Below is a small trained network, with its code and all its weights. Each question gives an input and a class and asks what happens when units are switched off, that is, made to give their printed mean instead of their output.

import numpy as np


def w(rows, s, z=0):
    codes = np.array(rows[::2]) - 128.0
    scale = np.full(codes.shape[1], s)
    scale[-1] = z or s
    return codes * scale


def norm(h):
    return h / np.sqrt((h * h).mean(-1, keepdims=True) + 1e-5)


def f(y):
    return y / 2 * (1 + np.tanh(0.7978845608 * (y + 0.044715 * y**3)))


def log_softmax(a):
    a = a - a.max(-1, keepdims=True)
    return a - np.log(np.exp(a).sum(-1, keepdims=True))


def net(x, mask):
    res = np.array(x, float).reshape(1, 8) / 4 @ E
    u = 0
    for l in range(2):
        y = f(norm(res) @ A[l][:, :-1].T + A[l][:, -1])
        res = res + np.where(mask[u : u + 5], y, B[l][:, -1]) @ B[l][:, :-1]
        u += 5
    return log_softmax(norm(res)[-1] @ U[:, :-1].T + U[:, -1])


A, B = {}, {}
E = w([
[32,198,131,92,195,98,83],'x0',
[118,122,152,115,127,134,138],'x1',
[111,126,134,140,126,140,141],'x2',
[140,41,83,62,215,5,227],'x3',
[204,199,130,97,110,126,156],'x4',
[131,146,152,118,111,94,110],'x5',
[174,142,48,147,140,127,105],'x6',
[169,78,120,2,105,184,100],'x7',
],0.0066)
A[0] = w([
[116,196,102,246,64,78,208,98],'0.n1',
[63,204,166,185,57,146,78,80],'0.n2',
[214,77,93,115,177,105,197,197],'0.n3',
[231,32,150,201,40,142,167,80],'0.n4',
[175,236,126,182,57,255,91,2],'0.n5',
],0.0071,0.0043)
B[0] = w([
[204,125,100,130,133,227,150,207],'0.n1',
[145,96,184,82,215,84,215,217],'0.n2',
[77,168,137,117,90,38,38,253],'0.n3',
[6,231,112,25,253,154,120,220],'0.n4',
[73,57,167,147,189,2,40,235],'0.n5',
],0.0086,0.0051)
A[1] = w([
[197,64,85,117,97,47,232,118],'1.n1',
[82,117,110,60,67,106,16,254],'1.n2',
[100,31,224,85,122,131,221,215],'1.n3',
[156,145,243,240,68,206,22,142],'1.n4',
[151,131,123,213,253,99,188,222],'1.n5',
],0.0079,0.0036)
B[1] = w([
[62,58,176,162,125,66,159,141],'1.n1',
[154,147,121,186,87,220,135,254],'1.n2',
[184,181,97,178,99,115,66,186],'1.n3',
[64,1,88,101,136,23,129,150],'1.n4',
[162,146,126,103,49,209,127,234],'1.n5',
],0.011,0.0086)
U = w([
[157,151,127,125,119,137,126,255],'0',
[62,31,177,95,224,10,154,156],'1',
[97,200,138,84,172,176,145,40],'2',
[164,159,124,142,117,140,140,132],'3',
[201,102,129,124,82,183,189,108],'4',
[182,155,116,149,120,119,124,89],'5',
[166,132,123,137,117,131,138,112],'6',
[149,151,132,136,120,151,146,34],'7',
],0.011,0.0039)

Each question gives the input, the list of numbers given to net, and the class t.
The units are the neurons (one row each of A and B). Each row of codes is followed by its name. A weight is (code - 128) times the scale printed after its matrix; where a second scale follows, it is the last column's (A, B and U).
mask holds one flag per neuron, layer by layer. A switched-off neuron (its flag False) gives its mean, the last column of its row in B, instead of its output. The means were averaged over made-up inputs and are rounded, as every weight is.
A unit's drop is (log p(t) with every unit on - log p(t) with that unit switched off) / (log p(t) with every unit on - log p(t) with every unit switched off).
The circuit of an input: a set's keep is (log p(t) with only the set's units on - log p(t) with every unit switched off) / (log p(t) with every unit on - log p(t) with every unit switched off). Starting from all 10 units, units are removed one at a time, each time the one whose removal leaves the highest keep (on an exact tie, the one counted first), for as long as the keep stays at least 0.8.
units of the circuit, in order: the units of the circuit, biggest drop first
unit that matters most: the unit with the biggest drop
top k neurons: the k neurons with the biggest drops, biggest first
k most important neurons of layer l: the k neurons of layer l with the biggest drops, biggest first
input [-3,-3,-6,-8,-6,6,-2,1], class 1: unit that matters most => 1.n4
input [2,-5,-1,-3,-4,0,-1,6], class 4: top 2 neurons => 1.n2, 0.n4
input [3,3,-3,-2,4,-1,0,-4], class 4: top 2 neurons => 1.n5, 0.n1
input [5,-4,-5,-3,4,7,-6,8], class 4: units of the circuit, in order => 0.n4, 0.n3
input [2,2,3,-6,7,0,-3,-7], class 4: top 3 neurons => 0.n2, 1.n5, 0.n3
input [-8,-6,3,-1,5,6,-4,7], class 2: top 2 neurons => 0.n4, 1.n5
input [-2,3,-5,-5,6,-5,0,-8], class 4: top 4 neurons => 1.n5, 0.n2, 0.n1, 0.n3
input [5,8,-4,6,3,0,-5,-1], class 3: units of the circuit, in order => 1.n3, 0.n4
input [-7,3,-3,-7,3,2,5,3], class 1: top 3 neurons => 0.n5, 1.n5, 1.n4
input [-8,2,-2,-3,-1,6,6,-2], class 2: top 2 neurons => 0.n4, 1.n3
input [3,-5,4,5,-4,-5,-3,-7], class 4: 3 most important neurons of layer 0 => 0.n4, 0.n5, 0.n1
input [3,5,-3,4,4,-6,-8,-6], class 5: top 2 neurons => 1.n3, 0.n4
input [3,1,4,-7,-1,0,2,-7], class 1: 2 most important neurons of layer 0 => 0.n5, 0.n4
input [-6,-2,2,-2,-4,-2,-4,-4], class 2: top 2 neurons => 0.n4, 1.n2
input [3,6,-3,-3,-3,0,-2,-8], class 4: unit that matters most => 0.n2
input [-5,7,7,-8,-6,2,-8,8], class 1: top 2 neurons => 1.n4, 1.n5
input [7,8,-2,4,-6,-3,8,0], class 3: 2 most important neurons of layer 0 => 0.n4, 0.n2
input [5,3,-1,3,-1,-3,-8,-7], class 5: top 2 neurons => 1.n3, 0.n4
input [1,4,3,3,-6,3,-8,-7], class 5: 2 most important neurons of layer 1 => 1.n3, 1.n2
input [2,-4,-6,-8,5,2,-8,2], class 1: unit that matters most => 1.n4
input [-3,-8,7,7,-3,-5,-8,5], class 3: 3 most important neurons of layer 0 => 0.n2, 0.n3, 0.n5
input [-2,-3,-1,-8,-7,-1,-4,-2], class 1: top 2 neurons => 1.n4, 1.n2
input [8,5,8,7,-8,2,-1,4], class 0: 3 most important neurons of layer 0 => 0.n2, 0.n5, 0.n4
input [-5,-5,-3,-8,-6,-1,6,-1], class 1: top 2 neurons => 1.n4, 1.n3
input [4,-1,-6,0,3,4,6,-8], class 4: 2 most important neurons of layer 1 => 1.n5, 1.n3
input [8,3,3,-8,1,-7,8,0], class 1: 2 most important neurons of layer 1 => 1.n4, 1.n3
input [-7,-1,-7,-8,-4,-8,8,5], class 1: 3 most important neurons of layer 1 => 1.n4, 1.n5, 1.n3
input [-4,8,0,5,-5,-3,-5,-1], class 3: units of the circuit, in order => 1.n3
